Here is a tiny trained network, its code and every weight. The questions are about switching its units off for an input and a class, where a switched-off unit gives its printed mean instead of its output.

import numpy as np


def w(rows, s, z=0):
    codes = np.array(rows[::2]) - 128.0
    scale = np.full(codes.shape[1], s)
    scale[-1] = z or s
    return codes * scale


def norm(h):
    return h / np.sqrt((h * h).mean(-1, keepdims=True) + 1e-5)


def f(y):
    return np.maximum(y, 0)


def log_softmax(a):
    a = a - a.max(-1, keepdims=True)
    return a - np.log(np.exp(a).sum(-1, keepdims=True))


def net(x, mask):
    res = np.array(x, float).reshape(1, 6) / 4 @ E
    u = 0
    for l in range(4):
        y = f(norm(res) @ A[l][:, :-1].T + A[l][:, -1])
        res = res + np.where(mask[u : u + 3], y, B[l][:, -1]) @ B[l][:, :-1]
        u += 3
    return log_softmax(norm(res)[-1] @ U[:, :-1].T + U[:, -1])


A, B = {}, {}
E = w([
[161,138,89,116,58,45,34,88,177,185],'x0',
[37,93,83,33,99,185,98,138,44,19],'x1',
[98,204,99,177,23,253,118,230,62,155],'x2',
[194,63,26,33,106,110,117,215,148,147],'x3',
[71,213,101,171,94,185,152,108,75,164],'x4',
[79,176,44,132,94,139,115,75,114,160],'x5',
],0.00061)
A[0] = w([
[102,103,109,60,55,182,112,155,97,75,46],'L0N0',
[211,46,136,84,160,49,114,177,181,130,11],'L0N1',
[24,226,91,157,116,240,163,108,5,127,162],'L0N2',
],0.0012)
B[0] = w([
[36,100,79,110,155,163,27,175,69,98,164],'L0N0',
[249,64,96,43,127,84,153,165,218,165,176],'L0N1',
[224,78,96,82,159,119,156,155,184,162,251],'L0N2',
],0.0018)
A[1] = w([
[99,75,50,60,117,33,44,76,154,119,242],'L1N0',
[140,185,92,183,43,97,78,103,149,216,10],'L1N1',
[131,195,200,251,131,195,170,192,96,138,2],'L1N2',
],0.0015,0.00092)
B[1] = w([
[142,147,179,184,132,201,164,165,126,134,253],'L1N0',
[126,235,16,152,5,104,97,40,214,202,168],'L1N1',
[177,104,213,213,98,211,184,218,118,156,169],'L1N2',
],0.0019,0.0021)
A[2] = w([
[165,156,35,132,86,137,150,254,127,178,170],'L2N0',
[173,76,135,102,170,16,136,139,161,152,31],'L2N1',
[92,120,89,84,88,147,81,198,56,56,2],'L2N2',
],0.0015,0.00079)
B[2] = w([
[80,134,152,129,167,105,130,51,110,97,254],'L2N0',
[156,65,110,72,101,89,87,170,162,108,190],'L2N1',
[41,70,93,134,138,170,2,177,58,102,179],'L2N2',
],0.002,0.0018)
A[3] = w([
[51,114,227,199,194,61,108,11,147,55,20],'L3N0',
[138,250,67,165,35,89,82,83,152,223,1],'L3N1',
[58,101,88,67,61,183,52,200,46,58,50],'L3N2',
],0.0016,0.00094)
B[3] = w([
[107,213,158,34,31,84,106,103,22,68,206],'L3N0',
[61,200,43,189,14,123,63,58,231,190,232],'L3N1',
[66,74,69,188,186,147,2,187,86,134,253],'L3N2',
],0.0028,0.0015)
U = w([
[104,227,47,194,14,119,91,52,224,221,160],'0',
[254,19,139,42,166,31,129,162,228,123,153],'1',
[169,158,231,230,135,218,226,205,101,163,118],'2',
[94,205,209,47,101,60,141,40,25,39,122],'3',
[89,138,36,93,205,161,233,80,98,128,5],'4',
[34,53,44,137,181,201,15,211,44,96,168],'5',
],0.0066,0.0034)

Each question gives the input, the list of numbers given to net, and the class t.
The units are the neurons (one row each of A and B). Each row of codes is followed by its name. A weight is (code - 128) times the scale printed after its matrix; where a second scale follows, it is the last column's (A, B and U).
mask holds one flag per neuron, layer by layer. A switched-off neuron (its flag False) gives its mean, the last column of its row in B, instead of its output. The means were averaged over made-up inputs and are rounded, as every weight is.
A unit's drop is (log p(t) with every unit on - log p(t) with that unit switched off) / (log p(t) with every unit on - log p(t) with every unit switched off).
The circuit of an input: a set's keep is (log p(t) with only the set's units on - log p(t) with every unit switched off) / (log p(t) with every unit on - log p(t) with every unit switched off). Starting from all 12 units, units are removed one at a time, each time the one whose removal leaves the highest keep (on an exact tie, the one counted first), for as long as the keep stays at least 0.8.
units of the circuit, in order: the units of the circuit, biggest drop first
unit that matters most: the unit with the biggest drop
k most important neurons: the k neurons with the biggest drops, biggest first
top k neurons in layer l: the k neurons of layer l with the biggest drops, biggest first
drop when u is switched off: that unit's drop, to one decimal
input [-3,-6,-4,-8,-4,-3], class 3: units of the circuit, in order	L3N0
input [-4,-8,-8,-4,5,6], class 3: 2 most important neurons	L3N0; L1N1
input [-4,3,-3,-2,-8,3], class 3: 3 most important neurons	L0N2; L3N0; L3N2
input [-4,-5,-8,-6,2,-7], class 3: 2 most important neurons	L3N0; L0N2
input [2,-5,-5,-7,8,-8], class 3: 2 most important neurons	L3N0; L1N0
input [-8,-4,-5,-2,1,1], class 3: 3 most important neurons	L3N0; L1N0; L0N2
input [6,5,-5,1,-3,5], class 1: top 2 neurons in layer 3	L3N1; L3N2
input [-8,-3,8,3,8,6], class 2: top 2 neurons in layer 3	L3N1; L3N2
input [-5,-6,-2,-4,7,2], class 2: 2 most important neurons	L1N2; L3N1
input [-3,-4,-1,-1,-3,4], class 1: drop when L3N2 is switched off	-0.1
input [0,6,-7,-5,-5,-1], class 3: drop when L3N0 is switched off	0.5
input [-4,-1,-7,-3,0,2], class 3: drop when L3N0 is switched off	0.3
input [-1,1,-2,4,7,4], class 4: drop when L3N1 is switched off	0.3
input [1,0,0,-7,4,-3], class 2: unit that matters most	L1N2
